Below is a small trained network, with its code and all its weights. Each question gives an input and a target symbol and asks what happens when units are switched off, that is, made to give their printed mean instead of their output.

import numpy as np


def w(rows, s, z=0):
    codes = np.array(rows[::2]) - 128.0
    scale = np.full(codes.shape[1], s)
    scale[-1] = z or s
    return codes * scale


def f(y):
    return y / 2 * (1 + np.tanh(0.7978845608 * (y + 0.044715 * y**3)))


def softmax(a):
    e = np.exp(a - a.max(-1, keepdims=True))
    return e / e.sum(-1, keepdims=True)


def log_softmax(a):
    a = a - a.max(-1, keepdims=True)
    return a - np.log(np.exp(a).sum(-1, keepdims=True))


def net(x, mask):
    ids = ['Λαβδεζθμπτω'.index(c) for c in x.split()]
    T = len(ids)
    res = E[ids] + P[:T]
    u = 0
    for l in range(2):
        r = res
        for j in range(3):
            rows = slice(4 * j, 4 * j + 4)
            q, k, v = (r @ M[l][rows].T for M in (Q, K, V))
            z = softmax(np.where(np.tri(T) > 0, q @ k.T / 4**0.5, -1e9)) @ v
            o = O[l][rows]
            res = res + np.where(mask[u + j], z, o[:, -1]) @ o[:, :-1]
        u += 3
        y = f(res @ A[l][:, :-1].T + A[l][:, -1])
        res = res + np.where(mask[u : u + 8], y, B[l][:, -1]) @ B[l][:, :-1]
        u += 8
    return log_softmax(res[-1] @ U[:, :-1].T + U[:, -1])


Q, K, V, O, A, B = {}, {}, {}, {}, {}, {}
E = w([
[102,129,142,163,230,132],'Λ',
[87,102,22,213,129,164],'α',
[156,202,135,20,93,203],'β',
[65,129,32,100,93,155],'δ',
[132,162,99,160,142,149],'ε',
[127,121,87,132,170,146],'ζ',
[125,182,57,183,140,204],'θ',
[146,90,95,28,58,210],'μ',
[132,130,86,212,158,185],'π',
[112,56,83,166,68,158],'τ',
[253,44,113,86,68,169],'ω',
],0.014)
P = w([
[182,196,208,214,62,94],'0',
[131,121,160,160,169,86],'1',
[131,129,98,58,199,113],'2',
[130,1,144,109,180,94],'3',
[36,112,215,164,95,61],'4',
[122,102,108,92,190,156],'5',
[215,75,124,121,160,168],'6',
[105,148,148,246,117,73],'7',
[107,120,117,206,252,199],'8',
[124,1,148,125,196,132],'9',
[183,150,72,224,118,58],'10',
[163,152,121,56,195,190],'11',
[79,49,149,19,160,162],'12',
[98,142,217,157,20,85],'13',
],0.0065)
Q[0] = w([
[53,149,221,184,193,124],'0.h1',
[162,180,137,202,120,57],'0.h1',
[126,155,189,66,63,178],'0.h1',
[72,149,179,222,196,38],'0.h1',
[112,48,159,133,158,111],'0.h2',
[67,175,69,88,73,114],'0.h2',
[172,162,54,141,100,175],'0.h2',
[143,116,48,184,42,156],'0.h2',
[29,160,196,130,67,47],'0.h3',
[34,171,87,10,59,107],'0.h3',
[36,160,113,61,156,209],'0.h3',
[33,253,169,109,27,196],'0.h3',
],0.0055)
K[0] = w([
[117,154,144,182,138,46],'0.h1',
[121,122,138,114,187,154],'0.h1',
[83,116,83,87,122,192],'0.h1',
[143,138,169,178,172,52],'0.h1',
[76,66,20,164,143,123],'0.h2',
[211,158,175,137,132,127],'0.h2',
[160,51,177,80,87,160],'0.h2',
[101,43,218,93,124,139],'0.h2',
[57,156,119,172,178,132],'0.h3',
[94,124,25,192,194,149],'0.h3',
[147,113,74,131,134,135],'0.h3',
[5,135,1,166,196,86],'0.h3',
],0.0078)
V[0] = w([
[118,47,50,82,142,145],'0.h1',
[187,183,105,216,185,89],'0.h1',
[205,140,125,254,32,122],'0.h1',
[68,93,58,112,155,145],'0.h1',
[81,117,182,159,74,141],'0.h2',
[238,86,74,25,49,72],'0.h2',
[91,130,32,28,92,186],'0.h2',
[117,56,195,165,149,115],'0.h2',
[42,87,52,189,221,98],'0.h3',
[213,86,177,37,116,38],'0.h3',
[183,146,170,28,133,166],'0.h3',
[187,104,167,119,89,69],'0.h3',
],0.0054)
O[0] = w([
[25,62,99,160,175,234,221],'0.h1',
[138,186,101,10,159,156,96],'0.h1',
[154,176,55,96,122,138,150],'0.h1',
[100,26,132,102,146,130,154],'0.h1',
[118,117,150,206,138,73,84],'0.h2',
[74,109,56,230,102,205,233],'0.h2',
[67,157,192,119,91,253,204],'0.h2',
[118,68,84,120,200,73,112],'0.h2',
[129,73,81,172,164,90,4],'0.h3',
[186,129,175,143,183,143,187],'0.h3',
[180,200,207,157,183,210,218],'0.h3',
[196,151,127,181,120,155,167],'0.h3',
],0.005,0.0029)
A[0] = w([
[166,19,66,117,97,69,164],'0.n1',
[77,177,137,107,195,93,176],'0.n2',
[89,87,79,82,135,254,252],'0.n3',
[66,127,150,93,169,96,112],'0.n4',
[157,58,91,187,80,62,181],'0.n5',
[163,125,86,113,46,106,251],'0.n6',
[226,47,174,146,90,46,78],'0.n7',
[176,124,227,101,191,151,184],'0.n8',
],0.0071,0.0028)
B[0] = w([
[111,216,224,161,220,156,144],'0.n1',
[61,221,153,206,167,134,137],'0.n2',
[113,30,160,190,254,96,253],'0.n3',
[225,150,167,159,171,73,127],'0.n4',
[11,199,200,58,137,98,137],'0.n5',
[140,192,236,233,82,176,152],'0.n6',
[53,211,26,139,152,63,135],'0.n7',
[51,110,75,129,240,37,169],'0.n8',
],0.0052,0.011)
Q[1] = w([
[195,154,164,108,153,144],'1.h1',
[132,82,15,135,165,185],'1.h1',
[154,76,122,56,181,125],'1.h1',
[175,223,131,137,91,191],'1.h1',
[166,170,160,119,98,154],'1.h2',
[41,127,83,178,122,86],'1.h2',
[192,160,104,128,74,156],'1.h2',
[134,142,114,184,200,171],'1.h2',
[98,178,175,150,46,33],'1.h3',
[158,2,150,99,161,110],'1.h3',
[110,77,167,94,138,189],'1.h3',
[77,98,197,69,110,97],'1.h3',
],0.007)
K[1] = w([
[206,156,116,115,159,169],'1.h1',
[197,158,102,205,55,162],'1.h1',
[195,194,205,166,71,106],'1.h1',
[132,90,120,199,191,131],'1.h1',
[144,65,146,187,131,158],'1.h2',
[132,68,93,123,197,109],'1.h2',
[42,139,34,158,157,207],'1.h2',
[117,113,139,119,117,45],'1.h2',
[57,55,146,131,145,164],'1.h3',
[154,255,195,151,64,108],'1.h3',
[99,241,102,97,60,63],'1.h3',
[93,193,155,124,107,92],'1.h3',
],0.0063)
V[1] = w([
[106,74,9,118,166,80],'1.h1',
[99,51,83,181,132,126],'1.h1',
[194,155,73,186,77,167],'1.h1',
[36,130,60,101,41,162],'1.h1',
[151,196,2,96,7,112],'1.h2',
[101,101,105,146,94,163],'1.h2',
[96,193,152,160,35,56],'1.h2',
[182,97,18,97,86,88],'1.h2',
[18,140,176,30,147,147],'1.h3',
[123,116,169,53,15,143],'1.h3',
[145,151,175,163,158,206],'1.h3',
[157,212,59,118,59,50],'1.h3',
],0.0062)
O[1] = w([
[95,146,151,202,94,214,64],'1.h1',
[82,124,177,200,84,134,125],'1.h1',
[149,67,137,50,100,177,191],'1.h1',
[183,145,212,132,171,244,83],'1.h1',
[119,1,123,127,195,156,1],'1.h2',
[118,100,182,170,133,203,116],'1.h2',
[85,60,88,129,191,100,63],'1.h2',
[99,56,126,66,117,212,50],'1.h2',
[190,223,100,228,218,139,61],'1.h3',
[159,142,160,122,195,225,67],'1.h3',
[169,195,188,70,97,94,207],'1.h3',
[157,26,73,116,209,188,124],'1.h3',
],0.0051,0.008)
A[1] = w([
[140,51,100,119,216,159,100],'1.n1',
[177,135,60,170,64,167,183],'1.n2',
[63,109,114,106,135,106,26],'1.n3',
[236,50,119,150,166,93,137],'1.n4',
[148,159,181,65,88,150,1],'1.n5',
[145,186,115,168,92,117,159],'1.n6',
[150,175,132,79,75,91,247],'1.n7',
[133,105,212,46,109,254,153],'1.n8',
],0.0068,0.003)
B[1] = w([
[198,152,103,72,79,212,253],'1.n1',
[69,85,149,113,76,176,155],'1.n2',
[115,77,20,65,120,117,124],'1.n3',
[100,130,126,18,73,206,219],'1.n4',
[176,152,68,147,156,88,133],'1.n5',
[96,100,138,127,103,115,215],'1.n6',
[92,125,144,139,91,55,230],'1.n7',
[125,140,163,140,78,2,224],'1.n8',
],0.0068,0.005)
U = w([
[63,67,14,127,188,81,121],'Λ',
[131,96,73,214,191,140,104],'α',
[183,246,123,53,180,141,69],'β',
[86,53,254,186,140,141,173],'δ',
[136,75,126,82,118,137,45],'ε',
[125,86,148,147,208,144,205],'ζ',
[186,153,162,66,107,181,33],'θ',
[132,182,121,151,121,38,134],'μ',
[56,112,63,105,150,167,20],'π',
[89,163,161,101,244,117,86],'τ',
[95,120,143,62,74,75,253],'ω',
],0.0065,0.0028)

Each question gives the input, a string of symbols that net reads in full, and the target symbol t.
The units are the heads (4 rows each of Q, K, V and O) and the neurons (one row each of A and B). Each row of codes is followed by its name. A weight is (code - 128) times the scale printed after its matrix; where a second scale follows, it is the last column's (O, A, B and U).
mask holds one flag per unit, layer by layer, with each layer's heads first. A switched-off unit (its flag False) gives its mean, the last column of its rows in O or B, instead of its output. The means were averaged over made-up inputs and are rounded, as every weight is.
A unit's drop is (log p(t) with every unit on - log p(t) with that unit switched off) / (log p(t) with every unit on - log p(t) with every unit switched off).
The circuit of an input: a set's keep is (log p(t) with only the set's units on - log p(t) with every unit switched off) / (log p(t) with every unit on - log p(t) with every unit switched off). Starting from the 12 units with the biggest drops (on a tie, the unit counted first), units are removed one at a time, each time the one whose removal leaves the highest keep (on an exact tie, the one counted first), for as long as the keep stays at least 0.8.
units of the circuit, in order: the units of the circuit, biggest drop first
unit that matters most: the unit with the biggest drop
top k neurons: the k neurons with the biggest drops, biggest first
top k neurons in layer l: the k neurons of layer l with the biggest drops, biggest first
input α α τ ω θ α ω δ α μ μ ζ β ζ, target δ: units of the circuit, in order	[1.h1 0.h3]
input ω α τ π, target ω: units of the circuit, in order	[1.h3 0.h2]
input δ π α ω ζ ω θ, target δ: unit that matters most	1.h1
input ω τ ω τ θ ω ω μ β β β β, target ω: top 2 neurons	[1.n8 0.n6]
input μ Λ τ π α, target μ: units of the circuit, in order	[1.h2 1.h3]
input ω δ δ, target Λ: units of the circuit, in order	[0.h3 1.n3]
input Λ α Λ δ δ ω μ ε Λ Λ β, target μ: units of the circuit, in order	[1.h3 1.h1]
input ζ ζ π β ζ Λ π Λ ζ ζ τ, target μ: units of the circuit, in order	[1.h3 1.h2]
input μ μ β ω β α θ α, target δ: units of the circuit, in order	[1.h1 0.h2 1.n2]
input Λ π ζ ω, target Λ: top 2 neurons	[0.n7 0.n8]
input δ ζ τ ζ α ε ω θ ε ω ζ δ α, target δ: units of the circuit, in order	[1.h1 0.n8 0.h3]
input β π μ ε ε Λ θ π π Λ ζ, target μ: units of the circuit, in order	[1.h3 1.h2]
input θ Λ ζ, target β: top 2 neurons	[0.n3 1.n1]
input β Λ ζ θ Λ ζ μ ε ζ ζ β τ α, target β: top neuron	[0.n3]
input ω ω ζ ω ω θ Λ μ ω ζ ε, target ω: top 3 neurons	[1.n2 0.n3 1.n6]
input α μ τ, target δ: top 2 neurons	[0.n8 0.n7]
input ω ζ ε α, target ω: top 2 neurons	[0.n6 1.n8]
input μ ω τ ζ β, target μ: top 2 neurons	[1.n5 1.n4]
input β π ζ Λ ω ω ω ω ζ π, target β: top 2 neurons	[0.n3 0.n6]
input ε ζ δ μ δ ω θ ω ω μ τ θ α ω, target δ: unit that matters most	0.h1
input ε ω α β, target ε: top 2 neurons	[0.n3 1.n1]
input ε τ τ ε Λ π α ζ ω, target θ: top 2 neurons	[1.n1 0.n3]
input θ β π θ β ζ α, target θ: top 2 neurons	[0.n3 1.n1]
input β ω Λ ω β ω α β ζ δ ζ θ π, target β: top 3 neurons	[0.n3 0.n6 1.n1]
input π Λ δ, target Λ: top 2 neurons in layer 0	[0.n3 0.n2]
input β δ α ω, target β: top 2 neurons in layer 0	[0.n7 0.n8]
input Λ ζ ω π, target Λ: unit that matters most	0.h2
input θ ζ τ μ, target θ: top 3 neurons in layer 0	[0.n3 0.n8 0.n1]
